After every row comes roughly how far along a hidden order it lies, from 0 to 9.
[  0   2  -6  -1  -1   9   4   4   4  10 -15   2  20   0  20  12   9   6
 -10 -20   1 -11   9 -79] | 7
[  2   1  -5  -1  -1  10   3   4   4   9 -21   2   9   0  16  10   5   4
 -10 -15   1  -4   9 -64] | 7
[  0  10  -6   3   2  -1   6  -4   1   4  26   5  -9   5  -3  -4   3 -12
   5  -2  -2   2 -10   2] | 2
[  2  15  -2   3   4  -5   6  -6  -3   5  48   8 -10   3 -11  -7   6 -15
   8  -4  -1  -1 -19   9] | 1
[  4   7 -10   2   0   9   4  -3   4   6   9   6 -19   6   2  -2   0 -10
  -2  -5  -2   6  -1 -24] | 3
[  7  -6  -7   0   0  20   2   4   4   9 -36   1 -15   1  22   7   1   4
 -17 -16   1   2  25 -62] | 9
[  3   0  -5  -1  -1  12   4   3   4   8 -18   2   5   0  15  10   5   5
 -11 -12   1  -2  30 -56] | 7
[  2   3  -5   0  -1   7   4   2   3   7 -14   3   8   1   9   8   3   0
  -6 -10   0   0   8 -42] | 6
[ -4  -3  -4  -1  -2   6   2   8   6   7 -26  -2  23  -1  19  12  10  12
  -8 -16   2 -17  15 -79] | 9
[ -5  14  -1   2   3 -11   6  -4  -2   4  49   6  13   2 -10  -4   9  -9
  12  -6  -1  -7 -22   6] | 1
[  3   8 -10   0   0   7   6   0   5   9  -6   5   0   4  12   6   5  -4
  -6 -14   0  -3   1 -57] | 5
[ -4  11  -6   2   0  -5   5  -3   2   2  28   5   7   5  -1  -1   4  -8
   8  -3  -1  -4 -14  -6] | 2
[ -1  11  -7   2   0   2   0  -2   2   0  14   3  -5   5  -6  -2  -1  -8
   3   2  -1   6 -11  -4] | 3
[  3  -2  -4  -1  -1  13   3   5   4   5 -29   0   0   0  19   8   3   5
 -12 -10   1   1  18 -57] | 8
[  0  16  -5   3   3  -3   6  -6   0   5  43   7  -6   4  -7  -7   7 -14
   6  -8  -2  -3 -16  -5] | 1
[ -5   4  -5  -2  -2   3   4   5   6   9 -12   2  31  -1  17  14  10   8
  -4 -18   1 -15   6 -71] | 7
[ -1   0  -7  -1   0   6   3   5   6  12 -18   1  17   0  23  13  12   8
 -13 -24   2 -16   9 -97] | 9
[  3  16  -5   3   5  -4   8  -8  -1   8  43  10 -16   5  -7  -6   8 -16
   4 -12  -2  -4 -19  -4] | 1
[  -7    8   -7   -2   -1   -2    5    7    7   13   -4    2   47    0
   21   16   17   10   -6  -24    2  -27   -1 -105] | 7
[ -4   9  -9   1  -1  -1   5   0   4   5  11   3  12   4   1   3   3  -6
   5  -5  -1  -3  -7 -21] | 3
[ -2  12   2   2   4  -8   6  -6  -4   0  48   6   0   2 -14  -7   5 -12
  13   1  -2   1 -22  27] | 0
[  1  18 -11   3   3   0   7  -6   2  10  43   8  -4   6  -3  -1   8 -12
   2 -14  -2  -7 -13 -25] | 2
[ -3  14   1   2   4 -10   6  -6  -4   2  51   6   6   2 -13  -5   7 -13
  13  -1  -1  -1 -24  17] | 0
[  17   16  -16    1    4   24   11   -6    6   24    1   12  -38    6
   23    7   10  -13  -26  -37   -1   -5    8 -104] | 7
[ -6  14 -10   2  -1  -6   5  -1   5   5  18   4  18   5  -1   3   7  -5
   6  -8  -1 -10 -13 -45] | 3
[  4  13 -12   1   0   8   7  -3   5  12  10   7  -5   5  11   5   7  -6
  -8 -18  -1  -5  -2 -58] | 5
[  4  -6  -7   0   0  16   2   5   6   9 -34   1  -3   0  18  10   4   5
 -15 -17   1  -4  21 -72] | 9
[  1  13  -5   3   4  -2   7  -6   0   5  36   7 -10   5  -8  -4   4 -13
   7  -5  -2   0 -14   4] | 1
[  0   9  -1   3   5  -7   6  -6  -3   3  44   7  -4   3  -9  -6   6 -14
  10   1  -1   1 -18  17] | 0
[  2  16  -2   3   5  -7   8  -8  -3   6  52   9 -11   3 -11  -7   8 -16
   7  -9  -2  -2 -23   5] | 0
[ -5  13  -7   2   1  -8   5  -3   2   7  33   5  16   4  -5   0   9  -7
   8  -7  -1 -10 -16 -10] | 2
[  4   4  -7  -1   0  12   5   3   5  13 -13   4   6   1  18  10   7   4
 -16 -22   1  -8  11 -77] | 7
[  5   1  -3  -1  -1  12   4   1   4   8 -23   2  -4   1  14   8   3   1
 -10 -13   1   2   7 -44] | 7
[ -1  10 -10   1  -1   3   5  -2   5   7  10   4   2   5   4   3   4  -6
  -1  -9  -1  -4  -3 -34] | 4
[  0  -3  -7  -1   0  13   2   6   5  10 -23   1  11   0  19  11  10   9
 -12 -19   1 -12  17 -83] | 9
[ -1  -5  -7  -1  -1  10   1   7   6  10 -25   0  19   0  20  12  11   9
 -13 -20   2 -11  16 -87] | 9
[  2   5  -8  -1  -1   7   5   2   5  10  -8   4  15   2  15   9   7   2
  -7 -14   0  -6   6 -62] | 6
[ -3 -19   4  -1  -4   9  -4  11   2  -7 -59  -7  18  -3  13   8  -6  13
  -4   8   2  13  29 -11] | 9
[  0 -14   1  -1  -2   9  -1   9   3  -1 -49  -4  11  -2  14   9  -3  10
  -5   0   1   9  20 -30] | 8
[ -3  12  -3   3   3  -6   6  -4  -1   4  42   6   0   3 -10  -5   6 -11
   8  -3  -1  -2 -17  -2] | 1
[ -2  12  -9   3   1  -1   6  -3   2   5  27   6   0   5   0  -3   6 -10
   6  -5  -1  -3 -13 -18] | 2
[ -4  11   2   2   3 -10   6  -4  -3   1  45   6   4   2 -13  -6   5 -11
  13   4  -1  -2 -22   5] | 1
[  3   4  -5   0  -1  10   4   1   4   8 -17   4  -2   2  11   7   0   0
  -7  -9   0   5   8 -51] | 6
[  1   7  -9   2   0   3   5  -3   3   2  14   5  -9   5  -2  -3   0 -10
   1  -1  -2   5  -6 -10] | 3
[ -1   9   1   3   3  -7   6  -5  -4  -1  34   7  -3   2 -14  -7   3 -11
  13   4  -1   4 -15  32] | 0
[  3  13   3   3   5  -8   6  -7  -5   2  36   8 -13   2 -16  -9   3 -16
  13   0  -1   3 -23  32] | 0
[  0  -1  -5  -1  -1   8   3   5   5   9 -23   1  16   0  19  13   8   5
 -10 -18   1 -11  16 -69] | 8
[  3   5  -6  -1  -1   9   5   2   4   8 -12   4   6   2  14   9   5   1
  -8 -12   0  -3  16 -57] | 6
[-14  19  -5   1   1 -16   6  -1   3   5  52   5  43   3  -6   4  17  -3
  17  -8   0 -28 -25 -31] | 2
[  0  12 -11   1  -1   5   6  -2   5   8   7   5   4   4   3   4   5  -5
  -5 -13  -1  -5  -4 -47] | 5
[  7  11 -12   0   1  12   7  -2   5  11 -13   8  -6   4  15   8   5  -4
 -13 -20   0  -5   2 -87] | 6
[ -6  17  -8   2   3  -9   6  -3   1   6  46   6  16   4  -5   1  11  -8
   7 -11  -1 -15 -24 -28] | 2
[  5   2  -5   0  -1  11   3   1   3   6 -17   3  -5   1  13   8   0   0
  -7  -9   0   5  10 -39] | 6
[-10  11   3   2   2 -15   5  -2  -3  -2  44   4  24   1 -15  -4   8  -6
  20   3   0  -7 -23  19] | 0
[  2  -3  -7   0   0  12   3   6   5  10 -31   1   6   0  20  11   7   8
 -14 -20   1  -8  18 -62] | 9
[  2  10 -10   0   0   6   6  -1   5   9   3   6   8   4  10   6   5  -4
  -5 -15  -1  -5  -2 -49] | 5
[  5   9   1   4   5   1   6  -7  -4   1  31   8 -32   4 -13 -10  -2 -18
   7   4  -2  15 -13  30] | 0
[  5  -1  -5  -1   0  10   4   3   4  10 -27   2  -3   1  19   9   3   4
 -11 -17   1  -1  15 -67] | 8
[  3   2  -6   0  -1  10   4   3   4   6 -16   3  -1   1  11   7   1   1
  -8 -10   0   5  10 -48] | 6
[  5  13  -9   3   3   5   8  -6   1   5  27   9 -23   6  -3  -5   2 -14
   1 -10  -2   4 -11  -9] | 2
[ -2  10  -9   2   0   2   5  -4   3   4  18   5 -11   5  -3  -1   1 -11
   3  -4  -2   2  -8 -14] | 3
[  4   1  -5  -1   0  11   4   3   4   7 -22   3   1   1  15   8   4   3
  -9 -13   0   2  14 -54] | 7
[ -2  10  -1   3   4  -7   7  -6  -2   3  47   8   1   3 -13  -7   5 -12
  10  -3  -1  -4 -23  12] | 1
[ -3   9  -4   2   0  -3   4  -2   1   1  19   4   0   3  -7  -3   1  -9
   9   2  -1   3 -10   6] | 2
[  5  13  -5   4   5  -1   7  -7  -2   6  38   9 -21   4 -10  -7   4 -17
   4  -6  -2   4 -15  10] | 1
[  5  17 -14   3   2   7   8  -6   4   7  29   9 -22   7   4  -1   6 -15
  -4 -17  -2  -4 -10 -44] | 3
[ -1  13  -1   3   4  -8   7  -5  -3   2  44   7  -1   3  -7  -6   7 -12
  11  -1  -1  -1 -23  15] | 0
[ -9  18  -5   2   2 -14   7  -3   1   5  53   5  26   3  -6   0  13  -6
  13  -8   0 -17 -25 -24] | 1
[  0  -1  -5  -1  -1  10   4   6   6  10 -22   1  13   0  20  12   9   7
 -11 -19   2 -10  15 -71] | 8
[ -6  19 -14   0  -1  -2   8   0   7  14  26   8  31   4  11  11  17  -1
  -1 -26   0 -26 -14 -95] | 5
[ 10   1  -6   0   0  14   5  -1   3   9 -16   5 -21   3  12   1  -2  -4
 -11  -6  -1  11  12 -37] | 6
[  1   7  -7   0  -1   6   5   1   5   8  -7   4   9   2  11   9   5   0
  -4 -12   0  -5   3 -49] | 5
[ -2   2  -7  -1  -1   7   4   4   6  11 -20   2  22   0  19  13  11   8
 -11 -19   1 -14  13 -88] | 8
[ -5  13 -10   1  -1  -5   6  -1   5   6  23   7  18   5   1   4   8  -3
   6  -9  -1 -11 -13 -36] | 3
[  1   2  -8  -1   0   9   5   4   5  12 -18   3  14   0  19  12  10   5
 -12 -21   1 -12  11 -86] | 8
